Below is a small trained network, with its code and all its weights. Each question gives an input and a class and asks what happens when units are switched off, that is, made to give their printed mean instead of their output.

import numpy as np


def w(rows, s, z=0):
    codes = np.array(rows[::2]) - 128.0
    scale = np.full(codes.shape[1], s)
    scale[-1] = z or s
    return codes * scale


def f(y):
    return np.maximum(y, 0)


def log_softmax(a):
    a = a - a.max(-1, keepdims=True)
    return a - np.log(np.exp(a).sum(-1, keepdims=True))


def net(x, mask):
    res = np.array(x, float).reshape(1, 7) / 4 @ E
    y = f(res @ A[0][:, :-1].T + A[0][:, -1])
    res = res + np.where(mask, y, B[0][:, -1]) @ B[0][:, :-1]
    return log_softmax(res[-1] @ U[:, :-1].T + U[:, -1])


A, B = {}, {}
E = w([
[225,216,89],'x0',
[130,128,127],'x1',
[107,185,254],'x2',
[127,126,131],'x3',
[126,127,125],'x4',
[124,125,130],'x5',
[43,172,60],'x6',
],0.0096)
A[0] = w([
[56,164,58,130],'N1',
[166,103,165,160],'N2',
[96,188,165,116],'N3',
[145,77,59,3],'N4',
[104,186,171,117],'N5',
[107,178,190,44],'N6',
[84,137,113,138],'N7',
[156,63,35,75],'N8',
[235,55,154,126],'N9',
[143,138,197,121],'N10',
[89,113,171,105],'N11',
[145,220,130,153],'N12',
[108,121,124,117],'N13',
[196,186,94,184],'N14',
[140,76,104,82],'N15',
[159,177,142,139],'N16',
[186,69,161,55],'N17',
[136,59,162,194],'N18',
[70,190,126,92],'N19',
[247,176,126,207],'N20',
[125,61,145,170],'N21',
],0.014,0.0041)
B[0] = w([
[109,184,61,198],'N1',
[78,221,3,173],'N2',
[174,130,91,180],'N3',
[203,116,170,170],'N4',
[199,154,96,182],'N5',
[226,98,140,178],'N6',
[148,164,104,160],'N7',
[218,91,203,200],'N8',
[121,196,13,216],'N9',
[200,134,115,181],'N10',
[115,70,173,165],'N11',
[90,57,144,205],'N12',
[127,125,142,140],'N13',
[66,115,164,223],'N14',
[139,108,118,155],'N15',
[108,77,155,180],'N16',
[116,217,94,174],'N17',
[48,111,114,179],'N18',
[140,148,98,177],'N19',
[54,62,140,254],'N20',
[118,146,164,171],'N21',
],0.0069,0.013)
U = w([
[119,231,46,44],'0',
[124,129,124,254],'1',
[249,104,153,49],'2',
[110,137,117,211],'3',
[52,71,152,45],'4',
],0.011,0.0061)

Each question gives the input, the list of numbers given to net, and the class t.
The units are the neurons (one row each of A and B). Each row of codes is followed by its name. A weight is (code - 128) times the scale printed after its matrix; where a second scale follows, it is the last column's (A, B and U).
mask holds one flag per neuron, in row order. A switched-off neuron (its flag False) gives its mean, the last column of its row in B, instead of its output. The means were averaged over made-up inputs and are rounded, as every weight is.
A unit's drop is (log p(t) with every unit on - log p(t) with that unit switched off) / (log p(t) with every unit on - log p(t) with every unit switched off).
The circuit of an input: a set's keep is (log p(t) with only the set's units on - log p(t) with every unit switched off) / (log p(t) with every unit on - log p(t) with every unit switched off). Starting from the 12 units with the biggest drops (on a tie, the unit counted first), units are removed one at a time, each time the one whose removal leaves the highest keep (on an exact tie, the one counted first), for as long as the keep stays at least 0.8.
units of the circuit, in order: the units of the circuit, biggest drop first
most important unit: the unit with the biggest drop
k most important neurons: the k neurons with the biggest drops, biggest first
drop of u: that unit's drop, to one decimal
input [6,3,5,-1,5,-1,-2], class 4: units of the circuit, in order : N20, N12
input [-2,-4,-7,-5,0,3,-8], class 0: units of the circuit, in order : N9
input [5,1,4,2,1,2,0], class 4: units of the circuit, in order : N20, N12, N9
input [-5,-5,-6,-5,-3,-3,3], class 2: units of the circuit, in order : N8, N4
input [7,6,-4,4,-7,2,-4], class 4: units of the circuit, in order : N20, N14
input [2,-3,2,6,-5,0,-7], class 0: units of the circuit, in order : N9, N2
input [-8,-4,-8,2,-6,3,-4], class 2: 3 most important neurons : N8, N4, N20
input [-3,-4,0,2,7,7,7], class 0: 2 most important neurons : N1, N20
input [-7,6,-8,-4,-7,6,2], class 2: 2 most important neurons : N8, N4
input [-7,-7,-7,4,4,6,1], class 2: 4 most important neurons : N8, N4, N20, N14
input [-1,-3,-8,0,8,6,-8], class 0: 3 most important neurons : N9, N17, N2
input [8,-4,-5,7,6,1,-4], class 4: 2 most important neurons : N20, N14
input [2,5,-8,0,-6,0,7], class 2: 3 most important neurons : N8, N4, N9
input [7,2,6,-3,-4,1,2], class 4: 3 most important neurons : N20, N12, N14
input [-8,5,8,-5,5,-8,0], class 2: most important unit : N6
input [4,-8,-5,-3,-7,4,-7], class 0: drop of N12 : 0.1
input [3,-3,-7,4,4,4,4], class 2: drop of N4 : 0.2
input [-4,-5,0,-4,-6,2,-4], class 0: drop of N12 : 0.2
input [1,5,-8,4,-1,1,-4], class 2: drop of N8 : 1.7
input [-2,-1,4,-5,-3,-5,-5], class 0: most important neuron : N2
